Below are the code and all the weights of a small trained network. Each question names an input and a target symbol and asks about switching units off, where a switched-off unit gives its printed mean instead of its output.

import numpy as np


def w(rows, s, z=0):
    codes = np.array(rows[::2]) - 128.0
    scale = np.full(codes.shape[1], s)
    scale[-1] = z or s
    return codes * scale


def norm(h):
    return h / np.sqrt((h * h).mean(-1, keepdims=True) + 1e-5)


def f(y):
    return y / 2 * (1 + np.tanh(0.7978845608 * (y + 0.044715 * y**3)))


def softmax(a):
    e = np.exp(a - a.max(-1, keepdims=True))
    return e / e.sum(-1, keepdims=True)


def log_softmax(a):
    a = a - a.max(-1, keepdims=True)
    return a - np.log(np.exp(a).sum(-1, keepdims=True))


def net(x, mask):
    ids = ['βγζηλμ'.index(c) for c in x.split()]
    T = len(ids)
    res = E[ids] + P[:T]
    u = 0
    for l in range(3):
        r = norm(res)
        for j in range(2):
            rows = slice(3 * j, 3 * j + 3)
            q, k, v = (r @ M[l][rows].T for M in (Q, K, V))
            z = softmax(np.where(np.tri(T) > 0, q @ k.T / 3**0.5, -1e9)) @ v
            o = O[l][rows]
            res = res + np.where(mask[u + j], z, o[:, -1]) @ o[:, :-1]
        u += 2
        y = f(norm(res) @ A[l][:, :-1].T + A[l][:, -1])
        res = res + np.where(mask[u : u + 4], y, B[l][:, -1]) @ B[l][:, :-1]
        u += 4
    return log_softmax(norm(res)[-1] @ U[:, :-1].T + U[:, -1])


Q, K, V, O, A, B = {}, {}, {}, {}, {}, {}
E = w([
[122,27,114,44,146,62,240,96,76,171,206],'β',
[154,127,109,145,145,48,131,55,150,65,58],'γ',
[58,152,45,96,166,151,209,84,149,106,118],'ζ',
[109,113,111,212,85,171,31,122,165,47,214],'η',
[94,186,128,238,149,42,197,142,130,200,69],'λ',
[86,178,233,4,171,136,38,111,201,89,133],'μ',
],0.019)
P = w([
[178,89,170,82,179,36,254,201,245,53,153],'0',
[102,126,160,72,197,44,204,177,205,72,114],'1',
[86,149,143,77,190,73,159,151,186,78,121],'2',
[76,142,152,79,183,97,143,133,157,76,143],'3',
[82,135,142,88,160,126,131,129,141,79,142],'4',
[85,122,150,101,147,118,117,108,118,80,172],'5',
[95,117,144,98,139,132,106,102,105,76,180],'6',
[107,116,118,109,124,163,107,95,93,85,172],'7',
[121,116,100,108,115,181,106,97,79,81,168],'8',
[116,105,108,107,108,190,105,79,69,80,189],'9',
[126,109,84,115,91,199,91,86,59,92,170],'10',
[135,103,62,120,75,215,95,86,52,95,161],'11',
[148,89,27,126,52,239,67,86,55,110,122],'12',
],0.0065)
Q[0] = w([
[101,118,197,128,179,103,116,116,112,85,16],'L0H1',
[83,218,102,126,103,164,86,136,130,194,184],'L0H1',
[161,148,116,186,135,107,137,117,107,95,140],'L0H1',
[121,133,171,213,3,199,98,222,219,173,162],'L0H2',
[93,79,62,88,144,101,166,99,64,100,91],'L0H2',
[169,114,129,196,182,103,181,177,67,117,161],'L0H2',
],0.006)
K[0] = w([
[88,143,165,174,15,110,81,101,190,164,80],'L0H1',
[142,230,79,182,162,186,204,148,151,156,144],'L0H1',
[136,186,99,120,21,97,84,145,29,150,59],'L0H1',
[64,146,122,187,56,124,93,252,90,124,119],'L0H2',
[140,153,121,61,101,109,188,156,117,109,90],'L0H2',
[144,159,129,140,103,69,122,253,113,106,111],'L0H2',
],0.0058)
V[0] = w([
[127,122,85,143,176,225,81,126,145,123,33],'L0H1',
[91,154,50,172,177,135,133,103,146,121,132],'L0H1',
[215,112,171,132,62,142,128,164,215,176,120],'L0H1',
[71,88,148,94,123,141,106,132,78,168,64],'L0H2',
[1,74,138,188,175,189,132,200,135,78,158],'L0H2',
[139,186,187,250,149,117,120,145,96,186,117],'L0H2',
],0.0058)
O[0] = w([
[159,146,129,70,90,24,106,130,205,165,181,48],'L0H1',
[158,68,122,138,147,254,212,128,116,196,118,240],'L0H1',
[39,138,58,205,181,125,192,137,193,220,93,2],'L0H1',
[123,128,95,169,206,77,113,119,73,172,197,55],'L0H2',
[161,73,206,170,162,148,155,49,102,162,175,213],'L0H2',
[112,63,83,40,230,183,109,67,118,187,232,26],'L0H2',
],0.0078,0.0041)
A[0] = w([
[81,146,83,162,180,139,106,129,90,225,176,4],'L0N1',
[254,83,183,45,118,117,159,166,176,182,155,95],'L0N2',
[191,144,202,182,118,88,159,147,139,170,101,82],'L0N3',
[111,182,121,179,126,172,155,115,173,129,156,184],'L0N4',
],0.0086,0.0019)
B[0] = w([
[138,92,185,169,61,143,18,175,57,120,180,221],'L0N1',
[82,148,88,133,178,1,151,169,160,113,109,155],'L0N2',
[20,215,108,91,196,78,73,189,120,161,95,227],'L0N3',
[71,79,169,66,81,77,82,72,84,151,120,254],'L0N4',
],0.0093,0.0035)
Q[1] = w([
[207,149,144,143,81,254,148,122,131,217,149],'L1H1',
[191,138,117,72,160,199,191,164,79,190,188],'L1H1',
[44,50,178,104,173,140,102,132,193,112,173],'L1H1',
[154,98,178,128,214,93,177,212,100,118,75],'L1H2',
[86,45,105,110,161,136,148,142,108,107,141],'L1H2',
[116,148,80,109,158,176,201,96,172,78,162],'L1H2',
],0.0068)
K[1] = w([
[41,95,113,68,90,188,120,110,93,120,118],'L1H1',
[87,151,147,150,177,137,235,134,79,93,208],'L1H1',
[28,158,229,96,191,149,141,192,88,108,175],'L1H1',
[114,5,73,127,214,4,24,164,154,156,120],'L1H2',
[22,43,177,48,20,126,109,34,113,160,179],'L1H2',
[129,93,44,101,224,167,228,146,163,129,113],'L1H2',
],0.0044)
V[1] = w([
[59,36,152,8,171,154,116,214,97,99,195],'L1H1',
[139,205,75,39,86,81,232,69,93,89,187],'L1H1',
[148,133,162,181,100,120,133,122,251,131,67],'L1H1',
[149,177,104,47,115,151,61,127,108,158,85],'L1H2',
[9,120,187,85,131,115,80,54,147,76,91],'L1H2',
[173,107,82,189,105,113,158,103,175,128,3],'L1H2',
],0.0051)
O[1] = w([
[166,146,34,151,64,119,101,146,88,137,75,145],'L1H1',
[130,101,119,165,126,220,84,100,139,208,138,146],'L1H1',
[79,145,44,87,121,119,147,124,1,115,160,156],'L1H1',
[119,167,143,133,100,92,133,51,91,153,163,89],'L1H2',
[233,11,44,128,172,113,189,155,137,90,98,255],'L1H2',
[215,102,162,165,150,132,112,196,142,175,135,128],'L1H2',
],0.0077,0.0069)
A[1] = w([
[149,136,154,25,131,78,204,194,150,92,92,39],'L1N1',
[47,215,81,128,170,106,197,167,192,135,113,65],'L1N2',
[137,148,254,132,181,175,90,214,248,199,100,216],'L1N3',
[209,30,157,186,22,165,111,132,53,104,193,249],'L1N4',
],0.0056,0.0014)
B[1] = w([
[109,157,146,151,74,144,96,124,123,106,86,209],'L1N1',
[80,101,87,158,119,96,160,123,162,125,215,145],'L1N2',
[59,147,150,151,182,86,162,167,147,116,91,137],'L1N3',
[119,173,93,113,112,249,96,120,132,78,128,255],'L1N4',
],0.018,0.0068)
Q[2] = w([
[137,120,220,57,40,119,115,135,174,66,128],'L2H1',
[95,210,103,19,103,143,160,79,130,78,201],'L2H1',
[126,72,230,62,136,98,154,162,87,255,130],'L2H1',
[38,68,228,15,101,165,127,135,119,157,139],'L2H2',
[71,36,70,176,159,194,186,215,106,85,146],'L2H2',
[11,144,80,145,157,73,209,84,112,69,185],'L2H2',
],0.0065)
K[2] = w([
[102,140,196,66,37,90,129,152,170,89,51],'L2H1',
[187,48,116,45,12,157,106,142,126,57,150],'L2H1',
[79,64,193,97,169,88,96,203,88,198,148],'L2H1',
[40,123,172,3,129,149,105,163,104,68,206],'L2H2',
[138,96,134,125,169,157,134,55,94,168,181],'L2H2',
[86,91,98,142,95,93,121,95,78,202,105],'L2H2',
],0.0075)
V[2] = w([
[68,71,115,142,212,107,80,196,54,168,72],'L2H1',
[156,183,176,96,171,84,133,179,100,124,212],'L2H1',
[204,137,139,35,88,128,65,196,60,125,123],'L2H1',
[79,161,162,149,129,103,102,124,166,66,94],'L2H2',
[100,65,1,192,174,145,201,108,90,196,139],'L2H2',
[103,137,118,97,99,201,147,195,109,139,154],'L2H2',
],0.0074)
O[2] = w([
[168,127,65,54,120,222,223,76,173,72,123,124],'L2H1',
[187,81,114,163,48,104,74,49,78,144,97,2],'L2H1',
[102,175,175,180,150,169,142,194,229,154,140,101],'L2H1',
[161,113,113,113,143,139,146,136,99,213,149,206],'L2H2',
[120,156,225,93,120,38,64,160,177,148,68,133],'L2H2',
[181,109,77,146,152,1,140,94,97,143,122,163],'L2H2',
],0.0084,0.0076)
A[2] = w([
[141,149,126,150,124,158,111,156,137,115,161,124],'L2N1',
[82,130,146,163,155,3,177,143,223,102,146,247],'L2N2',
[101,100,98,98,100,128,169,128,124,167,150,249],'L2N3',
[64,141,134,100,160,95,178,172,117,91,75,211],'L2N4',
],0.016,0.0014)
B[2] = w([
[142,125,95,94,77,168,138,130,134,150,161,156],'L2N1',
[112,254,154,117,141,200,174,175,95,55,150,185],'L2N2',
[138,131,179,130,154,83,111,135,130,113,112,149],'L2N3',
[131,118,154,126,150,64,109,100,113,148,115,251],'L2N4',
],0.023)
U = w([
[107,154,159,140,111,117,178,67,129,135,111,92],'β',
[110,87,183,160,117,48,81,87,174,159,111,195],'γ',
[158,158,141,2,125,147,127,48,19,88,39,7],'ζ',
[99,130,133,153,86,169,155,121,180,171,138,221],'η',
[70,227,177,151,166,118,170,158,127,51,94,108],'λ',
[116,170,138,127,132,114,164,66,133,146,121,86],'μ',
],0.0073,0.013)

Each question gives the input, a string of symbols that net reads in full, and the target symbol t.
The units are the heads (3 rows each of Q, K, V and O) and the neurons (one row each of A and B). Each row of codes is followed by its name. A weight is (code - 128) times the scale printed after its matrix; where a second scale follows, it is the last column's (O, A, B and U).
mask holds one flag per unit, layer by layer, with each layer's heads first. A switched-off unit (its flag False) gives its mean, the last column of its rows in O or B, instead of its output. The means were averaged over made-up inputs and are rounded, as every weight is.
A unit's drop is (log p(t) with every unit on - log p(t) with that unit switched off) / (log p(t) with every unit on - log p(t) with every unit switched off).
The circuit of an input: a set's keep is (log p(t) with only the set's units on - log p(t) with every unit switched off) / (log p(t) with every unit on - log p(t) with every unit switched off). Starting from the 12 units with the biggest drops (on a tie, the unit counted first), units are removed one at a time, each time the one whose removal leaves the highest keep (on an exact tie, the one counted first), for as long as the keep stays at least 0.8.
units of the circuit, in order: the units of the circuit, biggest drop first
top k neurons: the k neurons with the biggest drops, biggest first
k most important neurons of layer l: the k neurons of layer l with the biggest drops, biggest first
heads that matter: for each layer, one digit per head in row order, 1 if its drop is at least 0.15 and else 0, layers parted by /
input η μ λ β μ γ ζ λ, target γ: top 3 neurons => L0N3, L0N1, L2N2
input ζ η β ζ, target γ: 3 most important neurons of layer 0 => L0N3, L0N2, L0N1
input β μ β μ μ λ β γ β ζ μ ζ β, target η: top 2 neurons => L1N4, L2N4
input λ λ ζ ζ ζ ζ η λ λ η β η ζ, target η: heads that matter => 10 / 10 / 00
input μ γ β γ, target γ: heads that matter => 00 / 01 / 01
input η ζ β μ γ ζ γ γ γ, target η: heads that matter => 10 / 01 / 01
input β λ γ μ λ ζ μ μ, target ζ: heads that matter => 01 / 11 / 11
input λ ζ η η μ γ λ η γ ζ, target γ: top 3 neurons => L0N3, L2N2, L0N1
input μ λ λ μ λ ζ η η λ λ, target η: 2 most important neurons of layer 2 => L2N4, L2N2
input γ γ μ γ ζ λ μ μ β, target λ: top 3 neurons => L0N2, L2N2, L0N1
input λ μ ζ γ λ λ ζ λ λ η λ ζ λ, target η: units of the circuit, in order => L0H2, L2N4, L2N2
input ζ ζ λ ζ λ μ γ λ β ζ, target η: units of the circuit, in order => L0N3, L2N4, L1H1, L2N2
input ζ μ ζ η η λ λ γ η γ, target γ: units of the circuit, in order => L2N2
input ζ β μ ζ η ζ, target ζ: heads that matter => 11 / 11 / 10
input λ β β λ γ ζ ζ β ζ, target ζ: heads that matter => 11 / 11 / 11
input λ γ γ ζ γ, target ζ: top 4 neurons => L0N1, L0N2, L2N2, L1N3
input ζ β γ λ μ ζ ζ β η λ β λ, target ζ: top 3 neurons => L0N3, L0N1, L2N4
input β λ β ζ β β, target η: top 4 neurons => L0N3, L1N4, L2N4, L0N4
input λ ζ ζ λ, target γ: top 2 neurons => L0N1, L0N3
input γ γ μ μ λ λ μ, target ζ: top 4 neurons => L1N3, L0N3, L0N1, L2N2
input μ μ μ λ μ μ μ μ, target η: heads that matter => 00 / 00 / 11
input μ μ ζ γ λ μ η μ η μ, target η: top 3 neurons => L2N4, L2N2, L0N3
input η η λ ζ γ η γ η, target η: heads that matter => 00 / 00 / 00
input ζ γ μ γ γ γ, target η: 2 most important neurons of layer 0 => L0N2, L0N4
input λ λ μ μ γ λ γ λ γ, target ζ: top neuron => L1N2
input β γ η ζ μ γ λ λ μ λ γ β, target γ: heads that matter => 10 / 00 / 00
input γ ζ ζ μ β λ β η μ, target γ: top 2 neurons => L1N3, L0N4
input λ η μ μ, target γ: top 4 neurons => L0N1, L2N2, L0N3, L1N1
input μ ζ μ γ λ β λ λ, target ζ: most important neuron of layer 1 => L1N1
input ζ λ λ λ ζ γ μ η ζ β γ ζ β, target γ: 3 most important neurons of layer 0 => L0N2, L0N3, L0N1
